What can hang from each mark
K_681: K_191 K_201 K_431
K_191: K_681
K_836: K_85 K_438
K_662: K_438 K_681
K_405: K_201 K_681 K_836
K_85: K_405 K_443
K_443: K_85 K_405 K_641
K_438: K_85 K_191 K_681
K_641: K_201
K_431: K_191 K_201 K_438 K_443 K_641 K_662 K_681
K_201: K_641 K_662

Every row comes from one small tree of marks. The marks that hang from a mark follow it in brackets, in the order of their numbers. Every link used is in the known rows. Which tree was each row made from?
Known rows
K_641[K_201[K_662[K_438[K_85 K_191] K_681]]]: [ -37    0  -12    1 -126  -43  -46   51   -8  -62  -91  -20  -95   -9
  -82  -13    9    0  -71  125 -108   29   22 -173  107 -108   45  161
  -52  -12 -193   -6   24  -51    5   25   41  -53  -53   27  -63]
K_662[K_438[K_85[K_443[K_641[K_201]]]] K_681[K_191]]: [ -11  194  -57  -69 -101 -161   36   64 -161  -59 -121 -133  -60  -22
 -148 -162   -4 -100 -122  134 -171   26  -78 -195    8  -59   55  108
  -11   27 -153  -49    1  -40  106   -8   27  -42  -38   34 -129]
K_405[K_201[K_641 K_662] K_681[K_191] K_836]: [ 433  -83  -18    0 -188  100  -25  154 -244   24 -282  -24  -45  -12
  104   65   71   29  -46   27  -14  -52   42  -70   81 -176  237   62
    1   61 -128   93   -2  -79   23  -61  -81  -11  -77   44  -24]
K_681[K_191 K_201[K_641 K_662[K_438[K_85]]]]: [ 268   37    5  -97 -111  161  -30  -22 -100   83 -263  -14  -56  -41
 -144 -206   -9 -104  -70  -12   34   -2 -121 -122   -1 -157   93   85
    8   41 -308  -48   14   27   83   -4   21   -4  -47  -34  -23]
K_191[K_681[K_201 K_431[K_443[K_405] K_641 K_662]]]: [ 311 -195   -4  -24   17  117    2   92   62  -63  -62  -34  -25  -35
 -112 -162    3   72  -82 -167   45   74  -49   -6   34  -22   32 -193
   42   43 -178  -22   26  -39  100  -21    0  -43   34  -84  -85]
K_85[K_443[K_405[K_201 K_681 K_836] K_641]]: [ 212   28  -34   20   28  -25   27   75 -234   35 -112 -134   65    3
   11  -61  128  -16   24 -102  -45  -11  -51   23   21   -2  144   64
    6   30 -106   71  -19 -117  -78   12  -46   86  -25   57  -76]
K_681[K_201[K_662] K_431[K_191 K_443[K_85 K_641]]]: [ 309 -156   26  -49  160  137  -27  -37  -55 -107 -178  -54   32  -32
 -256 -237   16  -23 -181 -125   96   80  -67 -122   -2 -135   28   78
   26   35 -359   25    6  -22   20  -32   28  -36   31  -79   -8]
K_85[K_405[K_201[K_662] K_681[K_431[K_191]] K_836]]: [ 289 -135   37   -5 -152   61  -20   17 -183    8 -168  -92   48  -30
   46   98  104   28  -85  -32   41  -19   -3   78   45    1  179   51
    8   34  -99   96   10   12 -113  -35  -37  -44  -18   61  -57]
K_201[K_641 K_662[K_438 K_681[K_431]]]: [ -50  -13  -48   18  -98    9  -32  205 -277  -13 -159  -67 -135  -13
 -203 -214  -24  -41 -101   30  -94   20   12 -118  156 -128  135  -26
  -71   46 -337   38   -7   31   78   31    4  -48   -9    5  -10]
K_443[K_85 K_405[K_201[K_662]] K_641]: [-182  -53 -111   80  -57   53  -29  104 -400   45 -157  -96  -31   46
  -65 -309   72  -52  -20 -141   38  -32  -65 -291   -8 -125  154  329
   28   61 -277  -45  -43  -16  -58   74  -17  170  -20 -100  -12]
K_431[K_191[K_681] K_438 K_443 K_641[K_201] K_662]: [ 676 -217  -36  122  217   53  -33  -82  355 -219  -80  -22 -100  -32
  -89 -179   -3  125  -49 -111 -143  200   92 -189  114 -189   42  299
   -9   79 -153  114  152  122  163  -79   83   38   14  118   75]
K_438[K_85 K_191[K_681]]: [-105   39   -3  -32  -80   25   -7   65  -62   74  -91   53  -84   26
   13    5  -40   42    0   80  -48  -55    9   59    9 -186  -47  -67
   24   45   96   24    6 -168  -50   29  -11   14  -32 -121  -20]
K_681[K_431[K_201 K_443[K_85] K_662]]: [ 243 -110  -23   22  -35   53    1   24   74 -132   21   14    7  -56
 -162 -101    7   49  -46 -135   40   92  -30 -195   27   27   37  -64
   33  -15 -300    8   37   19  106   -2   32  -54   18  -18  -13]
K_431[K_191 K_201 K_443[K_405] K_662[K_438]]: [ 779  -81  -15   93  125  116  -22  -41  292 -216  -17  -83    6   -2
 -197 -184   56   70    7 -206   50  121  -63 -183   76  -58   18  326
   53   25 -274   -7  136   95  226  -64   80  -41  -13  102   23]
K_431[K_438[K_191] K_641 K_662 K_681]: [ 253  -90  -64   53   90   29  -15  -76  127 -152  -77   56 -127  -35
 -177 -230  -54   93   63  -93 -108   71   51 -111   95 -175   68  195
  -71   64  -23  105  119   94    8  -48   32  -18  -55   82   90]
K_201[K_641 K_662[K_438 K_681[K_191]]]: [  -6   30  -53    6 -102   32  -35  146 -207   22 -198  -81 -131  -14
 -149 -202  -28  -79  -73   43  -90   27   -8 -137  122 -143  142   72
  -69   56 -268   12   10   54  110   10    6  -19  -28   25  -22]
K_191[K_681[K_201 K_431[K_641]]]: [ 191 -161    0  -77   78   83   16   69   18  -11  -73   -6  -57  -43
  -87 -106   -3   68 -117  -68   53   30  -13   48   -1  -26    6 -248
   39   21  -92  -61   -9  -51   28  -35  -18  -70   45  -95  -79]
K_85[K_443[K_405[K_201[K_641] K_681 K_836[K_438]]]]: [ 336  -10  -29   -6  -18    8   16   55 -214   76 -129 -130   48  -35
   46  -14  111   -8   16  -91  -76  -22  -33   77   30    5  156   10
  -11   25 -105   58   -2  -19  -32   13  -18   41  -32   45  -75]
K_405[K_201[K_641 K_662[K_681]] K_836[K_85 K_438]]: [ 142 -102  -49  -21 -308   45  -69  108 -254  108 -270 -119 -131   -5
   78   -2   22   59  -99   19 -158  -50   89 -289  143 -345  190   87
  -16   62 -211  136  -14  -54   -4  -15    1  -17  -93  -56   24]
K_681[K_191 K_201[K_641] K_431[K_443[K_85] K_662]]: [ 428 -121    1  -82 -114  193  -13   -9 -105  -17 -149   34   21  -86
 -257 -283  -27 -100 -109 -171  117   80 -104 -216  -40  -61  123  -72
   16   28 -376  -41   27  134  192   -2   18  -79   13  -75  -37]
K_836[K_85[K_405 K_443] K_438]: [ -76  -23    6  -91 -104  -24  -14  -69 -109  220 -102 -222   70 -102
   45  -31   39  -19 -132  -53 -129    2  -61 -104  -10 -133   37  -29
  -40   13  -73  105   11   72 -164   23   82   34  -15  -36  -60]
K_443[K_85 K_405[K_681[K_191 K_431]] K_641]: [-191  -35  -94   13   41   39   28  148 -500   -4 -103  -56   39   -2
 -178 -374   45 -101 -105 -131   93  -17 -135 -244 -113  -42  130  226
   20   47 -139  -67  -45   -1  -62   40  -67   48   35  -75  -95]
K_443[K_85 K_405[K_836] K_641[K_201]]: [-186  -64 -110   47  -18    1   -4   90 -383    8  -87  -14  -38   23
 -108 -231   55  -65   -7  -74   43    3  -65 -326  -27 -108  157  391
   41   32 -183  -24  -44  -68 -120   68  -46   35  -15  -30  -70]
K_431[K_201 K_443[K_405 K_641]]: [ 227  -92  -34   79   34  102   30  -33   30  -21  -13  -67    2   46
 -194 -164   84   55  -10 -156  116  117 -102 -190  -14  -10   28   99
   45    1 -208  -50   49 -200  104  -10   10   53   11  -11  -50]
K_405[K_201[K_641] K_681 K_836[K_85 K_438[K_191]]]: [ 335 -152  -22  -25 -177   53  -10  172 -386  125 -209  -54  -66  -21
   41   38   38  113 -115   33  -54 -112  110 -187   97 -346  169  -45
  -22   45  -36  125   -9 -103  -59  -59  -46  -58  -77  -65  -13]
K_681[K_431[K_201[K_641] K_438[K_85 K_191] K_662]]: [ 212    3  -25   25 -157   88  -23   15  -10  -64  -53  115 -109  -22
 -209 -177  -26   69   10  -50  -70   10    6 -213   69 -107   71   -5
   13  -14 -286   32   52   51   66   43   11  -50  -15   -5   93]
K_191[K_681[K_201[K_662] K_431[K_438]]]: [ 186  -91    3  -49   25  103  -14  108  164  -70 -126  -32  -32  -35
  -51  -87  -39   98  -94  -30  -48   19  -32   -4   58  -56   22 -186
   72   15 -199  -44    4   -7   37   -6  -12  -33   17  -99  -52]
K_201[K_641 K_662[K_438]]: [  18   -5  -31   45  -31   44  -40  183 -188   51 -155  -33  -99  -12
 -115 -167  -12  -27  -26   16  -62    0    2  -69  151 -168  117   23
  -51   46 -327   68    1   10    7   44   17   38  -31   19   45]
K_836[K_438[K_681[K_191 K_431[K_641]]]]: [  24  -58    0  -96  -60   13  -39  -31   34    5 -125  -54  -51  -44
 -144 -197  -37  -48 -144    7  -96   28  -60 -110  -76  -63   47  -30
  -55   -2  -16   -4   -5   52   29    0   24 -108  -10  -93  -70]
K_641[K_201[K_662[K_438 K_681[K_191 K_431[K_443]]]]]: [  88  -47    0  -14 -105  -22  -41   62   68 -121  -76  -51  -32  -34
 -131  -62   10  -26 -130   63  -79   93   -9 -206   74  -35   75  105
  -48  -25 -262  -24   31   -6   83   12   43  -87  -30   46  -87]
K_201[K_641 K_662[K_438[K_681[K_191 K_431[K_443]]]]]: [  86  -24  -38   12 -118   76  -56  210 -112  -10 -192  -60 -101  -23
 -191 -231  -23  -60  -77   -7  -63   41  -50  -71  117 -140  120   -6
  -44   57 -334   58    4   14   79   53   20   -8  -27  -23  -15]
K_405[K_681[K_191] K_836]: [ 252    5    6  -51  -10   11   29   65  -92  -61 -107    0   41  -32
   51   96   12   -2  -28   39    2  -23  -23    6  -29  -34  100   53
   26   24  114   72    0  -93  -32  -86  -88  -96  -34   75  -91]
K_662[K_438[K_85 K_681[K_201 K_431[K_191 K_641]]]]: [ 181   48  -33  -78  -67  -33   -7   81  -95 -111 -123  -51 -109  -21
 -228 -223  -11  -26 -123   44  -64  -24  -95  -37    9  -98  -30   66
   36   46 -181  -13  -11  -27   31    6   45  -74  -20  -63  -59]
K_681[K_191 K_201 K_431[K_438 K_443[K_405] K_641]]: [ 471  -98   11  -94  -25  193    2 -176   -1  -91 -124  -14   23  -55
 -356 -379   -3  -79 -134 -236   56  114 -136 -176 -127   16   94   79
   13    3 -277  -59   58   45  157  -22   31  -49   14  -20  -36]
K_438[K_85 K_681[K_201]]: [ -17   59  -47  -76 -296   38  -25    2  -42    6 -181  -27 -133   15
    2  -34   11   -7  -24   93  -49  -49 -136   31  -17  -81  -78   64
   78   75  -17  -20  -28  -96   17   31   19    6  -34 -149  -99]

Which tree is each row?
[ 429 -155   21  -26  121  112  -12  -34  -28 -138  -98  -10   42  -37
 -255 -248    3   -8 -129 -160  102   76  -54 -179    6 -109   29   53
   38   34 -324   22   25   68   85  -39   28  -64   35  -62    5] -> K_681[K_201 K_431[K_191 K_443[K_85 K_641] K_662]]
[  88  -62 -106   23 -130   56  -15   52 -296   -1  -97  -54  -21    3
   37  -97   54  -27   39 -137   31  -61  -27 -156  -27  -26  151  301
   77   43 -126  -46  -28   49  -18   39  -21   50  -40  -59  -42] -> K_443[K_85 K_405[K_201 K_836]]
[   9   -4  -41   -9 -180   74  -28   52 -168    7  -31  -55    8   17
    2  -81   35  -22   28 -145    0  -34  -70  -87  -14  -53   65  229
   46   32   -1   43   -1  -28  -50   39  -23  -14  -32    4  -27] -> K_443[K_405[K_836[K_85]]]
[ -97   83  -28  -46 -123  -39  -35   61 -122  -96 -170  -92  -89  -23
 -150 -190  -21  -75 -124   33 -148   35  -58 -145   49  -91   70  120
  -43   42 -243   46    8  -42   45    2   28  -30  -39   24  -45] -> K_201[K_662[K_438[K_85] K_681[K_191 K_431[K_641]]]]
[  65   50  -38  -86  -18  -90   25   51 -152 -144  -39  -89  -71  -44
 -312 -274  -44  -97 -175    0  -75   52  -22 -179  -20   25   78    4
  -55   -1 -133  -72    9   61  156  -47   12 -158    7   36 -102] -> K_662[K_438 K_681[K_191 K_431[K_641]]]
[-151  -39  -37  -87 -193    1  -55   53   -6   79 -107 -147  -59  -44
   -1 -105  -37   24 -153   19 -144  -30  -44 -215   -4 -227  -46   26
  -13   29   24   51  -11   36  -48   15   60  -40  -30 -149  -54] -> K_836[K_85 K_438[K_681]]
[ 126  -76   -4  -60  -77   20   24  -30  -83  -97  -46  -79  -28  -10
 -200  -89   -9   -4 -134  -29   16   62  -28  -83   11   45   10 -113
   -2    8 -121  -65    3  -23  163  -50    3 -123   31  -63 -121] -> K_662[K_681[K_201 K_431[K_443]]]
[  60 -119  -31   43   40    4   42    5 -116    6  -26 -104   70  -41
  -36   -6   21   -4  -60  -58   59   77  -47  -21  -12   29   33    2
   21   47  -92   24   19  -27   11  -15   29   66   25  -37  -99] -> K_431[K_443[K_85[K_405[K_681]]]]
[ 180   -2  -32  -71 -234   90  -53   20  214 -124  -82   -2  -77  -39
 -120 -121   -6  -36  -36  -45   -2   40  -91  -82  -38   60   23   17
   22    0  -50  -57   17   98  129    8   -2 -126   -7  -46  -90] -> K_438[K_681[K_191 K_431[K_201 K_662]]]
[  10  -11  -40   30  -78   75  -64  188 -139   37 -181  -30 -152   -3
 -184 -187  -33  -33   -8   23  -62  -14   12  -29  158 -191  102   31
  -71   51 -243   61    4    2    9   53   14   -1  -45  -33    3] -> K_201[K_641 K_662[K_438[K_191 K_681]]]
[  57  -39   13   11  -36   -3  -54   52   81  -55  -55    7  -45  -22
  -87  -12   12    7  -44   72  -57   31   31 -139  101  -89   53  132
  -54  -37 -213    1   28  -22  -32   31   42  -43  -51   43  -28] -> K_641[K_201[K_662[K_438[K_191]]]]
